Below are the code and all the weights of a small trained network. Each question names an input and a target symbol and asks about switching units off, where a switched-off unit gives its printed mean instead of its output.

import numpy as np


def w(rows, s, z=0):
    codes = np.array(rows[::2]) - 128.0
    scale = np.full(codes.shape[1], s)
    scale[-1] = z or s
    return codes * scale


def norm(h):
    return h / np.sqrt((h * h).mean(-1, keepdims=True) + 1e-5)


def f(y):
    return y / 2 * (1 + np.tanh(0.7978845608 * (y + 0.044715 * y**3)))


def softmax(a):
    e = np.exp(a - a.max(-1, keepdims=True))
    return e / e.sum(-1, keepdims=True)


def log_softmax(a):
    a = a - a.max(-1, keepdims=True)
    return a - np.log(np.exp(a).sum(-1, keepdims=True))


def net(x, mask):
    ids = ['ΓΘΛΠαβδζημξστφψω'.index(c) for c in x.split()]
    T = len(ids)
    res = E[ids] + P[:T]
    r = norm(res)
    for j in range(2):
        rows = slice(3 * j, 3 * j + 3)
        q, k, v = (r @ M[0][rows].T for M in (Q, K, V))
        z = softmax(np.where(np.tri(T) > 0, q @ k.T / 3**0.5, -1e9)) @ v
        o = O[0][rows]
        res = res + np.where(mask[j], z, o[:, -1]) @ o[:, :-1]
    y = f(norm(res) @ A[0][:, :-1].T + A[0][:, -1])
    res = res + np.where(mask[2:14], y, B[0][:, -1]) @ B[0][:, :-1]
    return log_softmax(norm(res)[-1] @ U[:, :-1].T + U[:, -1])


Q, K, V, O, A, B = {}, {}, {}, {}, {}, {}
E = w([
[112,81,114],'Γ',
[138,132,136],'Θ',
[158,167,138],'Λ',
[141,80,146],'Π',
[82,113,100],'α',
[185,103,162],'β',
[167,190,150],'δ',
[201,67,181],'ζ',
[93,70,7],'η',
[160,119,87],'μ',
[165,189,144],'ξ',
[160,171,129],'σ',
[75,129,109],'τ',
[164,248,166],'φ',
[83,116,153],'ψ',
[55,136,95],'ω',
],0.012)
P = w([
[166,2,167],'0',
[157,30,163],'1',
[157,65,165],'2',
[166,93,158],'3',
[165,121,158],'4',
[175,137,157],'5',
[172,148,152],'6',
],0.0026)
Q[0] = w([
[95,110,205],'h1',
[147,186,124],'h1',
[172,92,173],'h1',
[3,117,104],'h2',
[130,208,125],'h2',
[208,238,163],'h2',
],0.0058)
K[0] = w([
[109,74,108],'h1',
[2,156,125],'h1',
[145,83,96],'h1',
[141,128,51],'h2',
[89,230,111],'h2',
[16,128,197],'h2',
],0.0079)
V[0] = w([
[144,100,165],'h1',
[118,61,60],'h1',
[134,164,66],'h1',
[98,169,182],'h2',
[203,2,124],'h2',
[164,105,43],'h2',
],0.0073)
O[0] = w([
[91,138,254,174],'h1',
[68,113,152,102],'h1',
[116,203,83,94],'h1',
[131,54,115,108],'h2',
[167,175,71,254],'h2',
[131,179,69,132],'h2',
],0.0045,0.0038)
A[0] = w([
[105,179,112,51],'n1',
[108,110,136,56],'n2',
[34,120,147,27],'n3',
[145,183,204,183],'n4',
[87,142,254,98],'n5',
[130,95,209,77],'n6',
[144,153,52,199],'n7',
[105,156,115,7],'n8',
[128,138,137,92],'n9',
[115,202,131,111],'n10',
[62,157,187,91],'n11',
[99,60,165,146],'n12',
],0.0092,0.0019)
B[0] = w([
[212,81,99,123],'n1',
[158,78,103,107],'n2',
[145,70,182,139],'n3',
[52,98,100,254],'n4',
[50,254,112,165],'n5',
[149,129,152,164],'n6',
[120,186,148,172],'n7',
[177,98,126,106],'n8',
[140,100,127,125],'n9',
[168,136,20,159],'n10',
[124,147,177,124],'n11',
[181,164,71,142],'n12',
],0.0058,0.0041)
U = w([
[212,53,189,246],'Γ',
[169,131,188,215],'Θ',
[158,135,173,76],'Λ',
[78,48,122,128],'Π',
[112,120,133,2],'α',
[161,47,70,87],'β',
[121,139,151,38],'δ',
[61,38,196,179],'ζ',
[122,125,127,44],'η',
[24,61,119,116],'μ',
[129,159,139,42],'ξ',
[216,225,66,165],'σ',
[128,182,88,70],'τ',
[119,157,146,33],'φ',
[23,178,232,136],'ψ',
[55,113,6,230],'ω',
],0.013,0.0059)

Each question gives the input, a string of symbols that net reads in full, and the target symbol t.
The units are the heads (3 rows each of Q, K, V and O) and the neurons (one row each of A and B). Each row of codes is followed by its name. A weight is (code - 128) times the scale printed after its matrix; where a second scale follows, it is the last column's (O, A, B and U).
mask holds one flag per unit, heads first, then neurons. A switched-off unit (its flag False) gives its mean, the last column of its rows in O or B, instead of its output. The means were averaged over made-up inputs and are rounded, as every weight is.
A unit's drop is (log p(t) with every unit on - log p(t) with that unit switched off) / (log p(t) with every unit on - log p(t) with every unit switched off).
The circuit of an input: a set's keep is (log p(t) with only the set's units on - log p(t) with every unit switched off) / (log p(t) with every unit on - log p(t) with every unit switched off). Starting from the 12 units with the biggest drops (on a tie, the unit counted first), units are removed one at a time, each time the one whose removal leaves the highest keep (on an exact tie, the one counted first), for as long as the keep stays at least 0.8.
units of the circuit, in order: the units of the circuit, biggest drop first
most important unit: the unit with the biggest drop
k most important neurons: the k neurons with the biggest drops, biggest first
heads that matter: for each layer, one digit per head in row order, 1 if its drop is at least 0.15 and else 0, layers parted by /
drop when u is switched off: that unit's drop, to one decimal
input η ζ ω Λ, target ω: heads that matter : 11
input σ ψ σ α Θ, target ψ: heads that matter : 01
input τ ω σ, target ω: units of the circuit, in order : (h2 n4 h1 n10)
input σ σ σ η σ Θ, target ω: heads that matter : 11
input σ Λ τ η σ ψ Λ, target ψ: units of the circuit, in order : (h2 n4)
input σ ψ σ, target ψ: heads that matter : 01
input σ ψ μ β α, target σ: 3 most important neurons : (n4 n7 n1)
input ω Π σ Λ α ζ τ, target ζ: heads that matter : 01
input δ σ σ Π ψ β σ, target ψ: most important neuron : (n4)
input σ ψ Θ ξ, target ψ: 2 most important neurons : (n4 n12)
input σ φ τ σ δ μ τ, target σ: heads that matter : 10
input η ω β δ μ τ, target σ: units of the circuit, in order : (h2 n4 n1)
input β Λ σ ζ ζ η Θ, target ω: units of the circuit, in order : (n4 n10)
input ω η σ, target ω: most important unit : h2
input Γ σ β β α σ τ, target ζ: 3 most important neurons : (n3 n11 n5)
input β β α Θ φ Θ, target ψ: drop when h2 is switched off : 0.2
